Here is a tiny trained network, its code and every weight. The questions are about switching its units off for an input and a class, where a switched-off unit gives its printed mean instead of its output.

import numpy as np


def w(rows, s, z=0):
    codes = np.array(rows[::2]) - 128.0
    scale = np.full(codes.shape[1], s)
    scale[-1] = z or s
    return codes * scale


def f(y):
    return y / 2 * (1 + np.tanh(0.7978845608 * (y + 0.044715 * y**3)))


def log_softmax(a):
    a = a - a.max(-1, keepdims=True)
    return a - np.log(np.exp(a).sum(-1, keepdims=True))


def net(x, mask):
    res = np.array(x, float).reshape(1, 7) / 4 @ E
    y = f(res @ A[0][:, :-1].T + A[0][:, -1])
    res = res + np.where(mask, y, B[0][:, -1]) @ B[0][:, :-1]
    return log_softmax(res[-1] @ U[:, :-1].T + U[:, -1])


A, B = {}, {}
E = w([
[161,60,52,209,81,187,176,116,151,123,117,189],'x0',
[142,154,61,98,180,157,201,171,72,130,145,63],'x1',
[128,119,125,116,122,137,122,133,123,100,122,131],'x2',
[123,107,118,116,121,119,124,144,129,126,125,127],'x3',
[163,81,173,122,207,149,94,152,91,186,1,151],'x4',
[189,97,103,60,137,132,134,7,175,126,84,87],'x5',
[129,137,128,130,120,130,132,133,138,139,116,124],'x6',
],0.008)
A[0] = w([
[97,94,189,154,83,85,63,85,162,126,102,215,4],'neuron 1',
[148,150,58,98,185,167,200,173,61,140,135,87,47],'neuron 2',
[161,107,144,143,196,144,94,159,94,152,66,148,17],'neuron 3',
[26,154,139,200,127,135,111,254,64,144,147,190,15],'neuron 4',
[132,141,65,119,183,140,210,151,60,122,119,65,85],'neuron 5',
[169,73,147,138,194,132,102,159,96,176,40,149,22],'neuron 6',
[162,38,46,206,83,221,190,128,146,128,109,208,31],'neuron 7',
[162,90,160,139,188,146,110,148,71,154,59,165,9],'neuron 8',
],0.0056,0.0018)
B[0] = w([
[166,68,199,153,114,169,63,200,189,92,121,180,190],'neuron 1',
[194,62,212,191,127,164,81,198,214,84,117,220,203],'neuron 2',
[93,171,89,137,91,61,195,148,140,83,223,130,180],'neuron 3',
[139,71,7,65,179,161,147,2,163,193,2,135,254],'neuron 4',
[185,85,183,157,113,179,66,173,202,82,120,211,202],'neuron 5',
[111,159,29,158,40,61,188,138,129,103,211,110,206],'neuron 6',
[55,197,234,30,226,78,173,199,54,192,129,59,240],'neuron 7',
[118,176,95,139,60,89,198,126,125,64,176,136,189],'neuron 8',
],0.0068,0.0053)
U = w([
[196,77,211,193,118,176,86,185,202,101,131,210,76],'0',
[81,183,30,165,28,78,185,129,122,95,238,115,103],'1',
[53,182,237,35,235,88,131,175,43,167,121,61,76],'2',
[165,75,18,84,177,165,133,2,157,168,30,122,132],'3',
[133,129,130,160,124,145,109,124,90,137,134,109,253],'4',
],0.0074,0.0056)

Each question gives the input, the list of numbers given to net, and the class t.
The units are the neurons (one row each of A and B). Each row of codes is followed by its name. A weight is (code - 128) times the scale printed after its matrix; where a second scale follows, it is the last column's (A, B and U).
mask holds one flag per neuron, in row order. A switched-off neuron (its flag False) gives its mean, the last column of its row in B, instead of its output. The means were averaged over made-up inputs and are rounded, as every weight is.
A unit's drop is (log p(t) with every unit on - log p(t) with that unit switched off) / (log p(t) with every unit on - log p(t) with every unit switched off).
The circuit of an input: a set's keep is (log p(t) with only the set's units on - log p(t) with every unit switched off) / (log p(t) with every unit on - log p(t) with every unit switched off). Starting from all 8 units, units are removed one at a time, each time the one whose removal leaves the highest keep (on an exact tie, the one counted first), for as long as the keep stays at least 0.8.
units of the circuit, in order: the units of the circuit, biggest drop first
k most important neurons: the k neurons with the biggest drops, biggest first
drop of u: that unit's drop, to one decimal
input [8,-3,7,-3,0,8,8], class 2: units of the circuit, in order	[neuron 7]
input [4,-6,-5,1,8,1,-7], class 1: units of the circuit, in order	[neuron 6; neuron 8]
input [4,-4,-7,4,4,2,5], class 4: units of the circuit, in order	[neuron 4; neuron 2; neuron 6]
input [7,0,-8,-2,7,6,-2], class 1: units of the circuit, in order	[neuron 6; neuron 8; neuron 4]
input [-1,1,4,0,2,-5,-3], class 3: 2 most important neurons	[neuron 4; neuron 7]
input [-1,4,-8,5,5,4,1], class 1: units of the circuit, in order	[neuron 6; neuron 4; neuron 3]
input [4,-4,-3,8,8,-2,2], class 1: units of the circuit, in order	[neuron 6; neuron 8]
input [4,2,4,7,1,4,0], class 2: units of the circuit, in order	[neuron 7; neuron 4]
input [-7,-8,-6,-6,-1,1,-4], class 0: 2 most important neurons	[neuron 1; neuron 7]
input [5,5,0,-7,0,3,3], class 0: units of the circuit, in order	[neuron 2; neuron 4]
input [-5,-4,8,4,8,-7,-3], class 1: 3 most important neurons	[neuron 6; neuron 3; neuron 8]
input [-1,7,-3,8,3,-4,-5], class 0: 2 most important neurons	[neuron 2; neuron 5]
input [1,-7,5,-4,7,7,-5], class 0: 2 most important neurons	[neuron 1; neuron 4]
input [-4,6,4,2,0,0,-6], class 0: 3 most important neurons	[neuron 2; neuron 5; neuron 7]
input [8,-4,-3,-6,-7,5,-8], class 2: most important neuron	[neuron 7]
input [-2,-4,6,-6,6,4,8], class 4: 2 most important neurons	[neuron 4; neuron 1]
input [4,8,-6,8,-8,-4,-8], class 0: units of the circuit, in order	[neuron 2; neuron 5]
input [-1,2,-2,-8,5,-7,2], class 3: 2 most important neurons	[neuron 4; neuron 7]
input [7,5,-6,6,-4,3,-2], class 2: drop of neuron 8	0.0
input [2,4,-5,-8,4,7,-8], class 4: units of the circuit, in order	[neuron 4]
input [0,6,2,8,4,5,5], class 0: drop of neuron 2	0.3
input [2,8,2,-8,8,-7,6], class 0: drop of neuron 5	1.2
input [3,7,5,5,-2,-2,-3], class 0: drop of neuron 5	0.1
